5	6	5	2	3	4	6	5	6	6	4	2	4	4	4
4	2	6	6	6	6	4	4	4	4	6	6	3	6	3
4	4	7	3	3	6	4	5	5	3	3	2	5	6	4
7	5	3	8	3	2	5	4	6	4	5	6	5	5	4
4	5	4	4	3	5	3	5	7	4	4	5	4	7	3
2	4	4	4	3	4	3	3	3	4	5	5	5	6	4
4	7	4	5	4	4	2	3	6	4	5	6	6	4	3
1	6	4	4	3	3	4	4	5	4	5	6	5	4	5
5	3	3	2	6	3	5	6	4	6	5	4	6	6	6
3	6	4	4	4	4	5	5	4	6	2	5	6	2	5
Report the entry directly below the smallest entry.
Answer: 5
The top-left entry: 5
Report the top entry of the column that holds the largest entry.
Answer: 2
The bottom entry of the column that holds the smallest entry is 3
The entry in the bottom-right corner: 5
The smallest entry in the first column is 1
The entry directly above the largest entry is 3
The first entry in the row that holds the largest entry -> 7
Report the fifth entry, reading row by row.
Answer: 3
Report the third entry, reading row by row.
Answer: 5
Report the third entry on the main diagonal.
Answer: 7
The entry directly above the smallest entry: 4
Report the last entry of the largest entry's row.
Answer: 4
The largest entry in the last column is 6
Report the entry in the top-right corner.
Answer: 4
The maximum is 8
The third entry on the diagonal from the top-right corner: 5
The bottom entry of the column that holds the largest entry is 4
The entry just right of the smallest entry -> 6
The 2nd entry on the main diagonal is 2
Report the fifth-last entry, reading row by row.
Answer: 2

-22.6,34.5,37.9,-1.5,-0.9,-2.7,-42.4,68.1,-58.1
29.2,-21.2,-18.2,-12.9,13.2,32.8,-27.2,25.0,-13.5
-3.8,-0.1,59.9,33.7,-15.2,-3.9,-28.6,50.4,-39.9
-30.7,13.2,34.8,-12.6,0.1,12.2,-31.0,66.9,-39.1
-47.6,36.5,-8.2,-48.5,-26.9,41.5,16.3,-17.2,26.0
1.9,19.6,19.6,19.8,-22.2,-7.6,11.9,51.0,-18.9
-7.3,-38.2,-31.7,-12.7,39.4,6.8,-15.6,-20.3,4.2
-9.1,-1.9,-12.3,-19.6,22.1,-9.5,32.6,25.2,-5.7
-26.3,20.2,-12.3,-14.6,-1.9,14.6,-29.3,-26.9,-7.9
-21.7,42.4,-13.5,-21.6,30.5,-26.4,16.4,-17.9,-17.8
5.6,-34.3,-24.4,60.1,-48.8,36.5,-17.2,-17.2,7.5
43.8,-21.6,3.3,56.3,-12.4,-21.4,-2.5,25.9,-19.1
-0.7,-11.8,2.4,0.2,-24.1,2.1,31.9,-45.6,74.7
The third largest entry -> 66.9
What is the entry in the top-left corner? -22.6
What is the entry just left of the centre entry? -12.7
The entry directly below -21.2 is -0.1
The second entry in reading order -> 34.5
The entry just right of 6.8 -> -15.6
What is the entry just left of 41.5? -26.9
What is the fourth entry, reading row by row? -1.5
The entry in the bottom-right corner -> 74.7
What is the entry directly above -30.7? -3.8
The entry directly below 25.0 -> 50.4
What is the smallest entry? -58.1
The entry directly below 43.8 is -0.7
The entry directly above 51.0 -> -17.2
The third entry on the diagonal from the top-right corner -> -28.6
What is the entry just right of -20.3? 4.2
The entry directly below the centre entry is 22.1
What is the smallest entry in the first column? -47.6
What is the entry directly below -1.5? -12.9
The fifth-last entry, reading row by row: -24.1
What is the entry just left of 19.8? 19.6
The entry directly above 74.7 -> -19.1
What is the entry just left of the largest entry? -45.6
What is the entry just left of the smallest entry? 68.1
What is the entry directly below 34.8? -8.2
The third entry, reading row by row is 37.9
The entry directly above 7.5: -17.8
The second entry on the main diagonal: -21.2
The entry directly above 19.8 is -48.5
What is the entry just left of -12.4? 56.3

m =
[[0.6, 0.1, 1.4, -0.2, 0.2, -0.1, 0.2, 1.0, 0.4, -0.4, -0.8, 0.7],
 [4.9, 2.1, 28.3, 4.9, 15.3, 6.4, -3.2, 18.0, -2.5, -4.9, -5.3, 5.9],
 [1.7, 1.3, -0.5, -15.3, -10.4, -8.0, 19.9, -11.7, -17.7, -0.4, -11.3, -8.2],
 [42.2, 13.9, -4.4, -23.9, 23.9, -46.8, 18.5, -13.6, 11.7, 0.8, -47.4, 3.7],
 [75.2, 27.0, -2.9, -41.6, 22.4, -61.9, 34.6, -18.0, 6.9, -4.0, -59.0, 21.9],
 [0.8, 0.4, 1.3, -5.1, -3.0, -3.6, 6.0, -3.2, -5.0, 0.2, -3.2, -2.5],
 [0.2, 2.1, -12.8, 5.0, 22.0, -17.4, -10.2, -14.3, 14.8, 2.2, -29.5, -23.7],
 [1.0, -0.4, -3.3, -1.2, 15.3, -15.4, -2.4, -3.9, 9.6, 3.9, -18.9, -11.3],
 [46.8, 15.4, -3.2, -27.8, 24.1, -49.6, 21.9, -13.1, 9.8, 1.3, -49.3, 7.6]]
Rows and columns are numbered from 0.
Give the entry just left of -18.9.
Answer: 3.9
Give the top entry of the column that holds the smallest entry.
Answer: -0.1
Give the entry in row 2 and column 0.
Answer: 1.7
Give the entry in the top-right corner.
Answer: 0.7
Give the entry in the top-left corner.
Answer: 0.6
The entry in row 2 and column 1: 1.3
The entry just right of the smallest entry -> 34.6
Give the entry directly below -17.4.
Answer: -15.4
Give the entry in the bottom-left corner.
Answer: 46.8
The entry directly below the largest entry is 0.8
Give the entry in row 0 and column 1.
Answer: 0.1
Give the entry directly above 75.2.
Answer: 42.2
Give the entry directly below 27.0.
Answer: 0.4
Give the entry just left of the smallest entry.
Answer: 22.4
Give the entry directly below -0.2.
Answer: 4.9
The entry at row 0, column 2: 1.4
The entry at row 1, column 0 is 4.9
Give the bottom-right entry.
Answer: 7.6
Give the entry just right of 3.9.
Answer: -18.9
The entry directly below -2.4: 21.9
Give the entry at row 2, column 2.
Answer: -0.5
The entry just right of 6.4 -> -3.2
Give the largest entry.
Answer: 75.2
The minimum is -61.9
The entry at row 1, column 2: 28.3
Give the entry just right of -10.4.
Answer: -8.0

Questions about the matrix below.
1) What is the entry directly below the largest entry?
2) What is the smallest entry in the last column?
3) What is the entry directly above the largest entry?
4) What is the last entry in the row that holds the largest entry?
5) What is the first entry in the row that holds the smallest entry?
6) What is the entry just left of 31.7?
7) What is the entry directly below 46.0?
8) What is the top-left entry?
[[ -3.7 -13.9 -36.8  -1.8 -33.7  33.6 -30.6   8.6  14.3 -12.9  31.3]
 [ 19.3 -49.8   9.8 -36.4 -34.5 -46.9 -26.0  13.4 -52.7  -5.7  -5.7]
 [  6.8 -20.4  31.0  46.0   9.4 -40.8   2.3  39.7  23.5  10.3  41.0]
 [-53.5  54.4 -42.8  25.0  56.4  42.8  42.5  38.6   6.6   9.3  53.4]
 [ 38.7  11.5 -52.1 -42.0 -41.8 -24.6 -40.5 -27.0 -44.2  47.9 -45.0]
 [-42.0 -13.3 -27.6  12.4 -34.3  42.5   7.3   0.0 -23.0 -12.8 -42.1]
 [ 33.2  47.9 -34.2  42.0  31.7 -12.6   9.3 -40.2 -51.6   9.1  57.4]
 [ 47.7  40.9 -46.2   6.4 -55.7 -22.8  -4.1 -43.7  36.1   9.4  -3.6]
 [-42.3  42.3  34.0   9.6  54.0  -1.0 -56.1  28.3  53.6   2.1 -40.2]]
1) -3.6
2) -45.0
3) -42.1
4) 57.4
5) -42.3
6) 42.0
7) 25.0
8) -3.7
